Below is a small trained network, with its code and all its weights. Each question gives an input and a class and asks what happens when units are switched off, that is, made to give their printed mean instead of their output.

import numpy as np


def w(rows, s, z=0):
    codes = np.array(rows[::2]) - 128.0
    scale = np.full(codes.shape[1], s)
    scale[-1] = z or s
    return codes * scale


def norm(h):
    return h / np.sqrt((h * h).mean(-1, keepdims=True) + 1e-5)


def f(y):
    return np.maximum(y, 0)


def log_softmax(a):
    a = a - a.max(-1, keepdims=True)
    return a - np.log(np.exp(a).sum(-1, keepdims=True))


def net(x, mask):
    res = np.array(x, float).reshape(1, 7) / 4 @ E
    u = 0
    for l in range(2):
        y = f(norm(res) @ A[l][:, :-1].T + A[l][:, -1])
        res = res + np.where(mask[u : u + 7], y, B[l][:, -1]) @ B[l][:, :-1]
        u += 7
    return log_softmax(norm(res)[-1] @ U[:, :-1].T + U[:, -1])


A, B = {}, {}
E = w([
[208,144,87,104,137,199,228,72,103,126,104],'x0',
[79,230,160,140,181,62,149,186,134,146,126],'x1',
[191,121,71,145,192,102,161,175,60,51,187],'x2',
[134,2,166,74,197,169,102,207,94,181,72],'x3',
[144,15,41,132,47,112,177,134,129,144,138],'x4',
[77,188,91,115,153,126,96,106,93,31,66],'x5',
[224,145,37,191,94,216,56,112,127,108,156],'x6',
],0.0059)
A[0] = w([
[88,148,60,254,213,195,100,170,144,160,87,1],'L0N1',
[70,63,110,188,199,108,113,123,140,71,154,77],'L0N2',
[113,141,116,131,138,180,150,81,243,118,191,197],'L0N3',
[83,133,92,125,173,139,83,155,159,56,174,114],'L0N4',
[121,238,48,161,13,158,52,112,94,115,187,133],'L0N5',
[114,90,85,97,167,125,112,130,120,62,115,165],'L0N6',
[124,178,59,210,134,174,120,121,119,91,197,28],'L0N7',
],0.0058,0.0015)
B[0] = w([
[109,147,170,59,89,140,83,131,104,254,132,173],'L0N1',
[165,66,182,84,178,145,179,135,82,74,147,165],'L0N2',
[111,108,120,200,115,78,123,138,95,195,76,191],'L0N3',
[172,188,121,135,63,99,139,122,109,225,103,176],'L0N4',
[58,74,84,175,160,116,193,88,144,166,115,253],'L0N5',
[154,29,186,142,65,132,50,142,114,144,141,178],'L0N6',
[82,149,152,71,186,95,79,76,190,32,92,208],'L0N7',
],0.0081,0.0055)
A[1] = w([
[104,64,106,103,119,156,34,137,22,71,127,152],'L1N1',
[177,102,97,109,154,156,188,202,46,107,168,145],'L1N2',
[159,138,39,131,90,158,98,113,196,81,149,85],'L1N3',
[177,62,128,121,57,168,77,104,81,174,131,208],'L1N4',
[127,121,189,106,155,110,190,96,151,175,84,135],'L1N5',
[91,220,208,47,118,115,155,169,2,160,127,253],'L1N6',
[114,198,51,148,126,223,66,189,192,222,78,234],'L1N7',
],0.0062,0.0012)
B[1] = w([
[189,109,77,78,99,136,131,118,48,204,124,223],'L1N1',
[158,115,97,120,129,97,142,83,98,176,111,207],'L1N2',
[86,186,123,97,197,144,117,150,184,87,161,177],'L1N3',
[136,64,116,118,46,84,138,97,89,168,114,253],'L1N4',
[131,120,105,49,105,161,105,254,148,119,120,222],'L1N5',
[117,164,149,113,121,198,101,201,119,95,195,252],'L1N6',
[151,74,96,125,71,89,141,120,102,165,106,229],'L1N7',
],0.0091,0.0052)
U = w([
[57,159,90,207,197,63,124,52,215,68,124,41],'0',
[84,194,205,104,210,138,80,254,176,42,157,57],'1',
[222,38,86,110,51,70,152,123,88,183,113,255],'2',
],0.0073,0.00077)

Each question gives the input, the list of numbers given to net, and the class t.
The units are the neurons (one row each of A and B). Each row of codes is followed by its name. A weight is (code - 128) times the scale printed after its matrix; where a second scale follows, it is the last column's (A, B and U).
mask holds one flag per neuron, layer by layer. A switched-off neuron (its flag False) gives its mean, the last column of its row in B, instead of its output. The means were averaged over made-up inputs and are rounded, as every weight is.
A unit's drop is (log p(t) with every unit on - log p(t) with that unit switched off) / (log p(t) with every unit on - log p(t) with every unit switched off).
The circuit of an input: a set's keep is (log p(t) with only the set's units on - log p(t) with every unit switched off) / (log p(t) with every unit on - log p(t) with every unit switched off). Starting from the 12 units with the biggest drops (on a tie, the unit counted first), units are removed one at a time, each time the one whose removal leaves the highest keep (on an exact tie, the one counted first), for as long as the keep stays at least 0.8.
units of the circuit, in order: the units of the circuit, biggest drop first
unit that matters most: the unit with the biggest drop
top k neurons: the k neurons with the biggest drops, biggest first
top k neurons in layer l: the k neurons of layer l with the biggest drops, biggest first
drop when u is switched off: that unit's drop, to one decimal
input [-4,5,5,-2,3,5,-4], class 1: unit that matters most -> L1N6
input [-6,2,-8,3,-1,0,-1], class 1: units of the circuit, in order -> (L1N4; L1N1)
input [-8,0,8,-2,-6,-5,7], class 0: top 3 neurons in layer 0 -> (L0N7; L0N5; L0N4)
input [-2,-8,0,-8,1,2,-7], class 0: top 2 neurons in layer 1 -> (L1N1; L1N4)
input [7,6,-4,-8,-3,-3,-4], class 1: units of the circuit, in order -> (L1N5; L1N6)
input [-6,-1,5,2,-7,8,4], class 2: top 3 neurons -> (L1N1; L0N6; L0N4)
input [4,5,4,5,-1,-1,-2], class 1: top 2 neurons in layer 1 -> (L1N6; L1N4)
input [-8,2,6,-6,-4,-8,2], class 0: top 2 neurons in layer 1 -> (L1N6; L1N5)
input [5,-7,5,-4,4,1,7], class 0: drop when L0N7 is switched off -> 0.4
input [1,1,3,-5,-2,-3,-8], class 1: drop when L1N5 is switched off -> 0.0
input [4,6,-6,-4,5,2,-5], class 1: drop when L0N5 is switched off -> 0.1
input [-6,0,6,-5,-1,-8,-4], class 1: drop when L1N4 is switched off -> 0.3
